Below is a small trained network, with its code and all its weights. Each question gives an input and a target symbol and asks what happens when units are switched off, that is, made to give their printed mean instead of their output.

import numpy as np


def w(rows, s, z=0):
    codes = np.array(rows[::2]) - 128.0
    scale = np.full(codes.shape[1], s)
    scale[-1] = z or s
    return codes * scale


def f(y):
    return y / 2 * (1 + np.tanh(0.7978845608 * (y + 0.044715 * y**3)))


def softmax(a):
    e = np.exp(a - a.max(-1, keepdims=True))
    return e / e.sum(-1, keepdims=True)


def log_softmax(a):
    a = a - a.max(-1, keepdims=True)
    return a - np.log(np.exp(a).sum(-1, keepdims=True))


def net(x, mask):
    ids = ['ΘΛΦΨΩβγδμπστ'.index(c) for c in x.split()]
    T = len(ids)
    res = E[ids] + P[:T]
    u = 0
    for l in range(2):
        q, k, v = (res @ M[l].T for M in (Q, K, V))
        z = softmax(np.where(np.tri(T) > 0, q @ k.T / 4**0.5, -1e9)) @ v
        res = res + np.where(mask[u], z, O[l][:, -1]) @ O[l][:, :-1]
        u += 1
        y = f(res @ A[l][:, :-1].T + A[l][:, -1])
        res = res + np.where(mask[u : u + 4], y, B[l][:, -1]) @ B[l][:, :-1]
        u += 4
    return log_softmax(res[-1] @ U[:, :-1].T + U[:, -1])


Q, K, V, O, A, B = {}, {}, {}, {}, {}, {}
E = w([
[148,73,165],'Θ',
[96,108,110],'Λ',
[159,68,127],'Φ',
[88,118,179],'Ψ',
[106,141,191],'Ω',
[144,139,92],'β',
[63,106,1],'γ',
[185,111,138],'δ',
[91,142,133],'μ',
[101,132,134],'π',
[94,120,131],'σ',
[104,119,127],'τ',
],0.022)
P = w([
[233,1,129],'0',
[135,211,189],'1',
[68,131,101],'2',
[105,169,112],'3',
[144,140,151],'4',
[140,145,147],'5',
[166,130,132],'6',
[135,150,75],'7',
[189,126,91],'8',
],0.006)
Q[0] = w([
[133,235,2],'0.h1',
[110,112,104],'0.h1',
[123,76,162],'0.h1',
[106,63,161],'0.h1',
],0.0091)
K[0] = w([
[80,189,126],'0.h1',
[131,106,75],'0.h1',
[90,2,55],'0.h1',
[238,125,74],'0.h1',
],0.0075)
V[0] = w([
[65,89,87],'0.h1',
[224,105,211],'0.h1',
[177,116,137],'0.h1',
[254,106,74],'0.h1',
],0.009)
O[0] = w([
[223,91,184,109],'0.h1',
[117,22,39,255],'0.h1',
[161,154,28,184],'0.h1',
[138,254,70,240],'0.h1',
],0.0076,0.0041)
A[0] = w([
[59,91,227,100],'0.n1',
[50,59,133,110],'0.n2',
[172,152,147,137],'0.n3',
[2,206,160,254],'0.n4',
],0.0079,0.0053)
B[0] = w([
[194,100,165,151],'0.n1',
[184,129,155,155],'0.n2',
[94,182,150,135],'0.n3',
[214,121,3,253],'0.n4',
],0.0066,0.0035)
Q[1] = w([
[245,83,98],'1.h1',
[38,136,254],'1.h1',
[136,113,57],'1.h1',
[13,222,165],'1.h1',
],0.0061)
K[1] = w([
[212,91,188],'1.h1',
[41,229,120],'1.h1',
[151,145,112],'1.h1',
[2,244,183],'1.h1',
],0.0081)
V[1] = w([
[115,254,127],'1.h1',
[181,165,47],'1.h1',
[150,158,175],'1.h1',
[175,63,158],'1.h1',
],0.011)
O[1] = w([
[194,9,66,36],'1.h1',
[140,155,77,255],'1.h1',
[116,50,141,71],'1.h1',
[105,196,115,177],'1.h1',
],0.011,0.0094)
A[1] = w([
[122,162,138,53],'1.n1',
[44,94,214,57],'1.n2',
[87,166,212,180],'1.n3',
[52,217,254,2],'1.n4',
],0.0065,0.0015)
B[1] = w([
[75,65,143,151],'1.n1',
[154,192,150,151],'1.n2',
[57,139,35,194],'1.n3',
[107,1,68,255],'1.n4',
],0.0068,0.0091)
U = w([
[104,100,121,191],'Θ',
[131,110,188,254],'Λ',
[131,192,194,86],'Φ',
[67,58,137,74],'Ψ',
[97,85,164,55],'Ω',
[169,17,114,75],'β',
[176,2,149,99],'γ',
[161,103,101,115],'δ',
[132,87,181,87],'μ',
[131,87,179,102],'π',
[125,97,197,134],'σ',
[126,148,233,82],'τ',
],0.0082,0.0074)

Each question gives the input, a string of symbols that net reads in full, and the target symbol t.
The units are the heads (4 rows each of Q, K, V and O) and the neurons (one row each of A and B). Each row of codes is followed by its name. A weight is (code - 128) times the scale printed after its matrix; where a second scale follows, it is the last column's (O, A, B and U).
mask holds one flag per unit, layer by layer, with each layer's heads first. A switched-off unit (its flag False) gives its mean, the last column of its rows in O or B, instead of its output. The means were averaged over made-up inputs and are rounded, as every weight is.
A unit's drop is (log p(t) with every unit on - log p(t) with that unit switched off) / (log p(t) with every unit on - log p(t) with every unit switched off).
unit that matters most: the unit with the biggest drop
k most important neurons: the k neurons with the biggest drops, biggest first
top k neurons in layer l: the k neurons of layer l with the biggest drops, biggest first
drop of u: that unit's drop, to one decimal
input Ψ Φ π Φ, target Ψ: unit that matters most : 1.h1
input Ψ Θ Λ δ, target Ψ: top 3 neurons in layer 1 : 1.n4, 1.n3, 1.n1
input Ψ σ π, target Ψ: 3 most important neurons : 1.n4, 1.n3, 0.n1
input Ψ σ Θ, target Ψ: 2 most important neurons : 1.n4, 1.n3
input Ψ Ψ Ψ β, target Ψ: 3 most important neurons : 1.n4, 1.n3, 0.n1
input Φ δ π, target Φ: 3 most important neurons : 0.n4, 1.n4, 1.n3
input Φ δ δ Θ π, target Φ: 3 most important neurons : 1.n4, 0.n4, 1.n3
input Φ γ γ, target Φ: 2 most important neurons : 0.n4, 1.n4
input Ψ σ Λ, target Ψ: top 3 neurons in layer 1 : 1.n4, 1.n3, 1.n1
input Ψ Ψ τ δ Θ, target Ψ: 3 most important neurons : 1.n4, 1.n3, 0.n1
input Ψ δ τ, target Ψ: 2 most important neurons : 1.n4, 0.n1
input δ δ σ Λ Ψ, target δ: drop of 1.n1 : 0.0
input Φ Ψ Ψ, target Φ: drop of 0.n4 : 0.8
input δ Ψ Θ, target δ: drop of 1.h1 : 0.7
input δ δ τ, target δ: unit that matters most : 0.h1
